Here is a tiny trained network, its code and every weight. The questions are about switching its units off for an input and a target symbol, where a switched-off unit gives its printed mean instead of its output.

import numpy as np


def w(rows, s, z=0):
    codes = np.array(rows[::2]) - 128.0
    scale = np.full(codes.shape[1], s)
    scale[-1] = z or s
    return codes * scale


def norm(h):
    return h / np.sqrt((h * h).mean(-1, keepdims=True) + 1e-5)


def f(y):
    return np.maximum(y, 0)


def softmax(a):
    e = np.exp(a - a.max(-1, keepdims=True))
    return e / e.sum(-1, keepdims=True)


def log_softmax(a):
    a = a - a.max(-1, keepdims=True)
    return a - np.log(np.exp(a).sum(-1, keepdims=True))


def net(x, mask):
    ids = ['ΞΣΦΩβγδζηλμπτψ'.index(c) for c in x.split()]
    T = len(ids)
    res = E[ids] + P[:T]
    u = 0
    for l in range(2):
        q, k, v = (norm(res) @ M[l].T for M in (Q, K, V))
        z = softmax(np.where(np.tri(T) > 0, q @ k.T / 2**0.5, -1e9)) @ v
        res = res + np.where(mask[u], z, O[l][:, -1]) @ O[l][:, :-1]
        u += 1
        y = f(norm(res) @ A[l][:, :-1].T + A[l][:, -1])
        res = res + np.where(mask[u : u + 12], y, B[l][:, -1]) @ B[l][:, :-1]
        u += 12
    return log_softmax(norm(res)[-1] @ U[:, :-1].T + U[:, -1])


Q, K, V, O, A, B = {}, {}, {}, {}, {}, {}
E = w([
[139,145,131],'Ξ',
[86,170,172],'Σ',
[151,7,165],'Φ',
[116,190,174],'Ω',
[80,155,127],'β',
[49,131,48],'γ',
[130,124,126],'δ',
[71,96,143],'ζ',
[145,65,74],'η',
[116,178,171],'λ',
[207,200,205],'μ',
[118,119,147],'π',
[155,136,46],'τ',
[95,35,86],'ψ',
],0.021)
P = w([
[197,241,2],'0',
[127,31,34],'1',
[85,157,164],'2',
[85,158,162],'3',
[87,157,160],'4',
[85,161,158],'5',
],0.0088)
Q[0] = w([
[219,233,125],'L0H0',
[250,84,12],'L0H0',
],0.021)
K[0] = w([
[200,253,110],'L0H0',
[224,75,10],'L0H0',
],0.018)
V[0] = w([
[21,158,144],'L0H0',
[2,52,120],'L0H0',
],0.0057)
O[0] = w([
[34,161,128,251],'L0H0',
[100,154,4,190],'L0H0',
],0.0046,0.0022)
A[0] = w([
[186,16,153,33],'L0N0',
[180,148,89,94],'L0N1',
[207,158,223,32],'L0N2',
[151,177,22,36],'L0N3',
[47,194,168,78],'L0N4',
[66,30,108,110],'L0N5',
[165,50,192,45],'L0N6',
[137,109,1,4],'L0N7',
[179,200,66,90],'L0N8',
[153,104,101,61],'L0N9',
[72,158,189,70],'L0N10',
[234,160,172,68],'L0N11',
],0.0091,0.0035)
B[0] = w([
[117,193,202,156],'L0N0',
[125,110,142,158],'L0N1',
[26,155,124,177],'L0N2',
[110,67,112,186],'L0N3',
[68,90,68,255],'L0N4',
[124,196,183,206],'L0N5',
[189,92,154,141],'L0N6',
[25,89,58,209],'L0N7',
[162,20,54,176],'L0N8',
[108,145,134,142],'L0N9',
[142,77,94,208],'L0N10',
[137,252,247,167],'L0N11',
],0.016,0.0052)
Q[1] = w([
[121,161,173],'L1H0',
[5,129,83],'L1H0',
],0.028)
K[1] = w([
[151,170,186],'L1H0',
[250,206,39],'L1H0',
],0.02)
V[1] = w([
[92,246,87],'L1H0',
[213,217,5],'L1H0',
],0.02)
O[1] = w([
[172,158,41,137],'L1H0',
[253,197,46,255],'L1H0',
],0.025,0.0044)
A[1] = w([
[195,107,195,23],'L1N0',
[58,197,115,101],'L1N1',
[123,100,138,205],'L1N2',
[139,141,160,55],'L1N3',
[194,11,124,22],'L1N4',
[150,97,182,2],'L1N5',
[83,127,72,186],'L1N6',
[250,83,141,161],'L1N7',
[115,43,141,206],'L1N8',
[99,169,79,205],'L1N9',
[117,169,187,19],'L1N10',
[118,142,58,122],'L1N11',
],0.017,0.0033)
B[1] = w([
[49,112,124,134],'L1N0',
[170,92,95,207],'L1N1',
[153,101,130,172],'L1N2',
[128,136,92,135],'L1N3',
[254,50,87,159],'L1N4',
[131,148,185,143],'L1N5',
[75,71,114,244],'L1N6',
[105,163,206,192],'L1N7',
[204,134,116,219],'L1N8',
[135,183,180,253],'L1N9',
[171,128,72,166],'L1N10',
[56,109,162,254],'L1N11',
],0.025,0.0072)
U = w([
[217,194,206,137],'Ξ',
[103,190,123,116],'Σ',
[125,68,159,91],'Φ',
[168,135,75,184],'Ω',
[65,131,152,45],'β',
[52,151,123,58],'γ',
[243,83,202,123],'δ',
[84,57,78,97],'ζ',
[219,36,63,230],'η',
[178,147,33,158],'λ',
[54,122,13,2],'μ',
[122,93,251,199],'π',
[108,178,192,180],'τ',
[115,51,95,65],'ψ',
],0.013,0.0045)

Each question gives the input, a string of symbols that net reads in full, and the target symbol t.
The units are the heads (2 rows each of Q, K, V and O) and the neurons (one row each of A and B). Each row of codes is followed by its name. A weight is (code - 128) times the scale printed after its matrix; where a second scale follows, it is the last column's (O, A, B and U).
mask holds one flag per unit, layer by layer, with each layer's heads first. A switched-off unit (its flag False) gives its mean, the last column of its rows in O or B, instead of its output. The means were averaged over made-up inputs and are rounded, as every weight is.
A unit's drop is (log p(t) with every unit on - log p(t) with that unit switched off) / (log p(t) with every unit on - log p(t) with every unit switched off).
The circuit of an input: a set's keep is (log p(t) with only the set's units on - log p(t) with every unit switched off) / (log p(t) with every unit on - log p(t) with every unit switched off). Starting from the 12 units with the biggest drops (on a tie, the unit counted first), units are removed one at a time, each time the one whose removal leaves the highest keep (on an exact tie, the one counted first), for as long as the keep stays at least 0.8.
circuit, biggest first: the units of the circuit, biggest drop first
unit that matters most: the unit with the biggest drop
top k neurons: the k neurons with the biggest drops, biggest first
k most important neurons of layer l: the k neurons of layer l with the biggest drops, biggest first
drop of u: that unit's drop, to one decimal
input Ξ Ξ λ π, target Ξ: circuit, biggest first	(L1H0 L0N8 L0N3)
input Ξ Ξ η, target Ξ: circuit, biggest first	(L1H0 L0N8 L1N7)
input η γ μ η ζ, target η: 3 most important neurons of layer 0	(L0N3 L0N2 L0N8)
input π τ λ, target π: unit that matters most	L0N4
input η μ π δ λ Σ, target η: 2 most important neurons of layer 1	(L1N1 L1N11)
input π μ η η, target π: top 4 neurons	(L0N8 L0N7 L0N1 L0N4)
input π β Φ Ξ τ Ω, target π: 2 most important neurons of layer 0	(L0N8 L0N1)
input λ Ξ τ μ γ ψ, target λ: 4 most important neurons of layer 0	(L0N7 L0N8 L0N5 L0N11)
input π η Σ ζ, target π: circuit, biggest first	(L1H0 L0N3)
input Ξ Ω γ ψ Ω, target Ξ: top 2 neurons	(L0N8 L0N11)
input δ τ η Φ ζ, target δ: 3 most important neurons of layer 0	(L0N8 L0N3 L0N1)
input π μ Ω, target π: circuit, biggest first	(L0H0 L1H0)
input μ π Σ, target μ: 2 most important neurons of layer 0	(L0N11 L0N4)
input δ γ λ Φ, target π: unit that matters most	L0N0
input η Ω ζ, target η: top 2 neurons	(L0N3 L0N8)
input δ Ξ δ Σ τ η, target δ: top 4 neurons	(L0N8 L0N1 L0N3 L0N4)
input μ δ Φ λ, target μ: top 3 neurons	(L0N11 L0N2 L0N4)
input λ τ τ λ λ δ, target λ: 3 most important neurons of layer 0	(L0N7 L0N8 L0N3)
input η Σ Ω π ζ π, target η: top 3 neurons	(L0N3 L0N1 L0N8)
input δ μ π η λ, target δ: 4 most important neurons of layer 0	(L0N8 L0N1 L0N3 L0N2)
input η Σ μ λ Ω, target η: circuit, biggest first	(L1N1)
input τ μ μ ζ ζ, target τ: top 3 neurons	(L0N2 L0N8 L0N3)
input γ Φ Σ ψ η μ, target π: top 2 neurons	(L0N0 L0N5)
input δ ψ Ω π, target δ: top 4 neurons	(L0N8 L0N1 L0N3 L1N8)
input μ λ μ ζ ψ, target μ: 2 most important neurons of layer 0	(L0N11 L0N2)
input δ Ω β π μ λ, target δ: 4 most important neurons of layer 0	(L0N8 L0N1 L0N3 L0N7)
input λ Φ β η, target λ: circuit, biggest first	(L1H0)
input λ τ β η, target λ: 3 most important neurons of layer 0	(L0N7 L0N8 L0N5)
input λ Ξ Ξ β λ, target λ: drop of L1H0	1.0
